Here is a tiny trained network, its code and every weight. The questions are about switching its units off for an input and a class, where a switched-off unit gives its printed mean instead of its output.

import numpy as np


def w(rows, s, z=0):
    codes = np.array(rows[::2]) - 128.0
    scale = np.full(codes.shape[1], s)
    scale[-1] = z or s
    return codes * scale


def norm(h):
    return h / np.sqrt((h * h).mean(-1, keepdims=True) + 1e-5)


def f(y):
    return y / 2 * (1 + np.tanh(0.7978845608 * (y + 0.044715 * y**3)))


def log_softmax(a):
    a = a - a.max(-1, keepdims=True)
    return a - np.log(np.exp(a).sum(-1, keepdims=True))


def net(x, mask):
    res = np.array(x, float).reshape(1, 7) / 4 @ E
    u = 0
    for l in range(2):
        y = f(norm(res) @ A[l][:, :-1].T + A[l][:, -1])
        res = res + np.where(mask[u : u + 3], y, B[l][:, -1]) @ B[l][:, :-1]
        u += 3
    return log_softmax(norm(res)[-1] @ U[:, :-1].T + U[:, -1])


A, B = {}, {}
E = w([
[87,96,94,123,124,166,160,245,89,117,142],'x0',
[98,68,74,173,137,114,98,97,108,140,72],'x1',
[134,85,167,158,197,108,157,107,61,157,195],'x2',
[116,100,182,52,104,163,147,108,84,89,90],'x3',
[128,108,132,159,158,206,93,125,180,104,157],'x4',
[147,162,120,136,121,165,104,128,83,148,123],'x5',
[146,101,167,147,94,118,101,159,131,141,118],'x6',
],0.012)
A[0] = w([
[128,183,109,91,87,3,184,145,58,165,94,57],'0.n0',
[190,245,166,112,95,96,170,191,161,64,241,7],'0.n1',
[146,205,47,244,127,56,118,182,197,204,204,1],'0.n2',
],0.0069,0.0066)
B[0] = w([
[169,86,125,207,125,238,130,130,213,92,169,250],'0.n0',
[135,61,58,48,135,140,84,125,134,215,124,214],'0.n1',
[113,112,169,60,90,154,143,97,47,2,104,253],'0.n2',
],0.016,0.003)
A[1] = w([
[52,120,89,131,111,152,169,255,98,130,143,9],'1.n0',
[100,69,52,186,123,102,91,108,101,118,74,3],'1.n1',
[117,185,79,97,77,129,102,166,186,103,65,33],'1.n2',
],0.0099,0.0066)
B[1] = w([
[133,198,125,157,91,55,71,53,175,136,108,253],'1.n0',
[122,110,114,8,116,164,134,182,148,180,127,195],'1.n1',
[148,91,195,172,247,94,183,154,59,149,178,223],'1.n2',
],0.016,0.0044)
U = w([
[84,121,164,85,95,139,135,133,62,25,96,145],'0',
[114,102,101,44,137,148,119,163,161,254,121,136],'1',
[121,221,138,192,126,48,87,71,183,171,102,185],'2',
[121,117,157,210,241,86,181,184,71,180,159,5],'3',
[131,109,103,230,135,236,129,158,220,93,146,132],'4',
],0.014,0.0033)

Each question gives the input, the list of numbers given to net, and the class t.
The units are the neurons (one row each of A and B). Each row of codes is followed by its name. A weight is (code - 128) times the scale printed after its matrix; where a second scale follows, it is the last column's (A, B and U).
mask holds one flag per neuron, layer by layer. A switched-off neuron (its flag False) gives its mean, the last column of its row in B, instead of its output. The means were averaged over made-up inputs and are rounded, as every weight is.
A unit's drop is (log p(t) with every unit on - log p(t) with that unit switched off) / (log p(t) with every unit on - log p(t) with every unit switched off).
The circuit of an input: a set's keep is (log p(t) with only the set's units on - log p(t) with every unit switched off) / (log p(t) with every unit on - log p(t) with every unit switched off). Starting from all 6 units, units are removed one at a time, each time the one whose removal leaves the highest keep (on an exact tie, the one counted first), for as long as the keep stays at least 0.8.
units of the circuit, in order: the units of the circuit, biggest drop first
k most important neurons: the k neurons with the biggest drops, biggest first
k most important neurons of layer l: the k neurons of layer l with the biggest drops, biggest first
drop of u: that unit's drop, to one decimal
input [-1,2,-8,7,4,2,3], class 3: units of the circuit, in order -> 1.n2; 0.n2
input [-4,6,-1,-7,7,1,4], class 0: units of the circuit, in order -> 0.n2; 0.n0
input [-7,4,4,6,-8,-3,6], class 4: 2 most important neurons -> 0.n0; 1.n0
input [6,5,2,-5,6,1,7], class 2: units of the circuit, in order -> 1.n0; 0.n0
input [6,7,-2,-5,1,-1,6], class 1: most important neuron of layer 1 -> 1.n1
input [-6,6,-8,7,-8,2,-3], class 3: units of the circuit, in order -> 1.n2; 0.n2; 1.n0
input [-6,-6,-7,1,-4,-5,7], class 3: 2 most important neurons -> 1.n2; 1.n0
input [6,5,3,-7,-7,7,-6], class 0: 2 most important neurons -> 0.n2; 1.n1
input [7,6,2,0,-7,4,-8], class 2: 2 most important neurons -> 1.n0; 0.n1
input [-4,4,-8,-2,6,3,1], class 3: units of the circuit, in order -> 1.n2; 0.n0
input [-3,-7,7,-1,5,-7,6], class 1: 2 most important neurons of layer 0 -> 0.n1; 0.n0
input [2,8,-2,0,7,0,-1], class 1: 2 most important neurons -> 1.n1; 0.n0
input [4,-4,4,-1,1,7,-3], class 1: 2 most important neurons -> 0.n1; 1.n2
input [4,4,3,0,-4,1,8], class 1: 2 most important neurons -> 1.n1; 0.n2
input [-7,-7,0,1,1,-1,7], class 1: most important neuron -> 0.n1
input [4,2,-2,-1,-4,-8,-6], class 2: 2 most important neurons of layer 0 -> 0.n2; 0.n1
input [-1,7,5,-7,7,5,-3], class 0: 3 most important neurons -> 0.n2; 0.n0; 0.n1
input [8,7,1,-1,8,2,3], class 2: 3 most important neurons -> 1.n0; 0.n0; 0.n1
input [0,5,-8,6,2,8,7], class 3: 2 most important neurons -> 1.n2; 0.n2
input [8,-5,8,-6,0,1,6], class 2: 2 most important neurons -> 1.n0; 1.n2
input [-5,1,-8,5,-6,1,3], class 3: most important neuron of layer 1 -> 1.n2
input [2,-1,-5,5,-8,-1,-2], class 4: drop of 0.n0 -> 1.0
input [-6,-2,1,-6,-5,1,2], class 0: drop of 0.n2 -> 0.9
input [8,0,6,7,-2,-5,7], class 2: drop of 1.n2 -> 0.1
